Here is a tiny trained network, its code and every weight. The questions are about switching its units off for an input and a class, where a switched-off unit gives its printed mean instead of its output.

import numpy as np


def w(rows, s, z=0):
    codes = np.array(rows[::2]) - 128.0
    scale = np.full(codes.shape[1], s)
    scale[-1] = z or s
    return codes * scale


def norm(h):
    return h / np.sqrt((h * h).mean(-1, keepdims=True) + 1e-5)


def f(y):
    return y / 2 * (1 + np.tanh(0.7978845608 * (y + 0.044715 * y**3)))


def log_softmax(a):
    a = a - a.max(-1, keepdims=True)
    return a - np.log(np.exp(a).sum(-1, keepdims=True))


def net(x, mask):
    res = np.array(x, float).reshape(1, 8) / 4 @ E
    u = 0
    for l in range(4):
        y = f(norm(res) @ A[l][:, :-1].T + A[l][:, -1])
        res = res + np.where(mask[u : u + 4], y, B[l][:, -1]) @ B[l][:, :-1]
        u += 4
    return log_softmax(norm(res)[-1] @ U[:, :-1].T + U[:, -1])


A, B = {}, {}
E = w([
[103,140,132,148,134,110,94,133],'x0',
[39,108,98,223,17,236,140,115],'x1',
[77,3,191,182,122,99,202,153],'x2',
[129,129,132,129,136,144,139,123],'x3',
[149,158,147,134,101,104,141,76],'x4',
[62,164,136,186,82,137,228,231],'x5',
[93,128,126,130,140,130,93,168],'x6',
[141,138,102,168,140,102,128,102],'x7',
],0.0045)
A[0] = w([
[114,114,120,159,44,157,154,157,167],'0.n0',
[149,146,1,160,18,148,99,107,123],'0.n1',
[153,208,66,93,101,52,143,153,252],'0.n2',
[89,39,151,150,112,81,114,61,126],'0.n3',
],0.0051,0.0021)
B[0] = w([
[249,79,100,97,3,142,48,211,252],'0.n0',
[106,34,27,45,71,117,170,196,255],'0.n1',
[148,115,204,225,167,223,151,168,252],'0.n2',
[242,28,62,154,144,194,57,237,249],'0.n3',
],0.0051,0.0021)
A[1] = w([
[124,109,226,179,124,43,248,173,6],'1.n0',
[135,109,180,200,214,101,55,78,32],'1.n1',
[155,108,138,162,140,1,209,126,98],'1.n2',
[199,126,157,56,239,115,98,117,253],'1.n3',
],0.0043,0.0016)
B[1] = w([
[70,163,96,45,121,94,94,113,182],'1.n0',
[103,254,93,105,129,173,159,191,152],'1.n1',
[5,140,126,106,136,101,149,106,155],'1.n2',
[195,200,158,184,79,126,130,187,252],'1.n3',
],0.0064,0.0036)
A[2] = w([
[32,2,87,137,87,231,113,101,251],'2.n0',
[162,143,48,71,148,182,49,32,80],'2.n1',
[148,139,44,31,93,177,57,19,77],'2.n2',
[170,158,131,118,249,89,122,170,171],'2.n3',
],0.0042,0.0029)
B[2] = w([
[170,233,134,70,172,74,61,133,255],'2.n0',
[73,76,84,90,117,39,157,136,146],'2.n1',
[38,72,2,38,179,26,153,105,151],'2.n2',
[93,109,130,169,41,156,215,244,175],'2.n3',
],0.0055,0.0054)
A[3] = w([
[188,115,172,109,45,38,158,187,74],'3.n0',
[165,80,114,255,55,144,168,199,241],'3.n1',
[112,107,226,175,127,85,171,183,230],'3.n2',
[54,132,126,97,205,46,180,154,2],'3.n3',
],0.0047,0.0009)
B[3] = w([
[59,137,163,109,148,174,87,136,232],'3.n0',
[168,149,203,182,157,161,196,51,252],'3.n1',
[53,70,144,134,165,137,167,2,207],'3.n2',
[116,33,64,87,137,77,158,112,150],'3.n3',
],0.0084,0.0039)
U = w([
[254,160,114,145,98,126,83,149,254],'0',
[114,93,215,166,136,156,185,110,73],'1',
[34,52,70,40,125,17,149,131,86],'2',
],0.0088,0.00085)

Each question gives the input, the list of numbers given to net, and the class t.
The units are the neurons (one row each of A and B). Each row of codes is followed by its name. A weight is (code - 128) times the scale printed after its matrix; where a second scale follows, it is the last column's (A, B and U).
mask holds one flag per neuron, layer by layer. A switched-off neuron (its flag False) gives its mean, the last column of its row in B, instead of its output. The means were averaged over made-up inputs and are rounded, as every weight is.
A unit's drop is (log p(t) with every unit on - log p(t) with that unit switched off) / (log p(t) with every unit on - log p(t) with every unit switched off).
The circuit of an input: a set's keep is (log p(t) with only the set's units on - log p(t) with every unit switched off) / (log p(t) with every unit on - log p(t) with every unit switched off). Starting from the 12 units with the biggest drops (on a tie, the unit counted first), units are removed one at a time, each time the one whose removal leaves the highest keep (on an exact tie, the one counted first), for as long as the keep stays at least 0.8.
units of the circuit, in order: the units of the circuit, biggest drop first
unit that matters most: the unit with the biggest drop
top k neurons: the k neurons with the biggest drops, biggest first
k most important neurons of layer l: the k neurons of layer l with the biggest drops, biggest first
drop of u: that unit's drop, to one decimal
input [3,8,6,-7,8,-3,0,7], class 0: unit that matters most => 2.n0
input [4,4,-1,-5,-8,2,-4,4], class 0: top 2 neurons => [1.n0, 0.n0]
input [-2,8,-7,5,6,-3,-6,-3], class 2: units of the circuit, in order => [2.n2, 1.n3]
input [4,1,-5,-5,3,-5,-1,6], class 2: 2 most important neurons of layer 2 => [2.n2, 2.n1]
input [7,-7,6,0,-6,-3,7,6], class 1: units of the circuit, in order => [2.n3, 1.n3, 2.n0, 3.n1]
input [6,-5,5,8,-3,-8,-1,-2], class 1: units of the circuit, in order => [2.n3, 2.n0, 0.n0, 1.n3]
input [6,7,-1,-2,-8,8,8,-4], class 0: top 2 neurons => [2.n0, 0.n0]
input [-1,0,3,-1,1,5,3,-5], class 2: top 4 neurons => [1.n3, 1.n0, 0.n3, 2.n3]
input [8,-7,-8,8,-4,1,-4,8], class 1: 2 most important neurons of layer 2 => [2.n3, 2.n0]
input [-7,-5,2,3,4,-6,-2,-1], class 1: top 4 neurons => [2.n0, 2.n3, 1.n3, 0.n0]
input [6,-6,2,-2,8,8,1,-1], class 2: top 2 neurons => [1.n0, 3.n3]
input [6,5,2,8,-2,-6,1,-3], class 0: 2 most important neurons of layer 3 => [3.n2, 3.n3]
input [-5,7,0,7,-5,-2,-6,4], class 2: top 4 neurons => [1.n3, 0.n2, 0.n1, 2.n2]
input [-2,1,0,2,-1,4,-6,-2], class 0: units of the circuit, in order => [0.n0]
input [7,1,-3,0,3,-5,8,-4], class 2: top 4 neurons => [2.n2, 2.n1, 3.n1, 0.n3]
input [1,-2,-5,-6,1,8,0,-1], class 1: drop of 2.n0 => 0.1
input [5,-5,-4,-6,-1,8,4,-5], class 1: drop of 2.n0 => 0.1
input [0,6,-8,5,6,-7,2,-4], class 2: drop of 2.n2 => 0.1
input [2,-3,-6,8,0,1,-7,4], class 1: 3 most important neurons of layer 0 => [0.n2, 0.n0, 0.n3]
input [-5,3,-5,-3,3,-8,7,5], class 2: unit that matters most => 2.n2
input [-2,-6,8,8,-5,-8,6,-4], class 1: 2 most important neurons of layer 2 => [2.n3, 2.n0]
input [2,4,-1,-4,-6,6,1,5], class 0: 2 most important neurons of layer 2 => [2.n0, 2.n3]
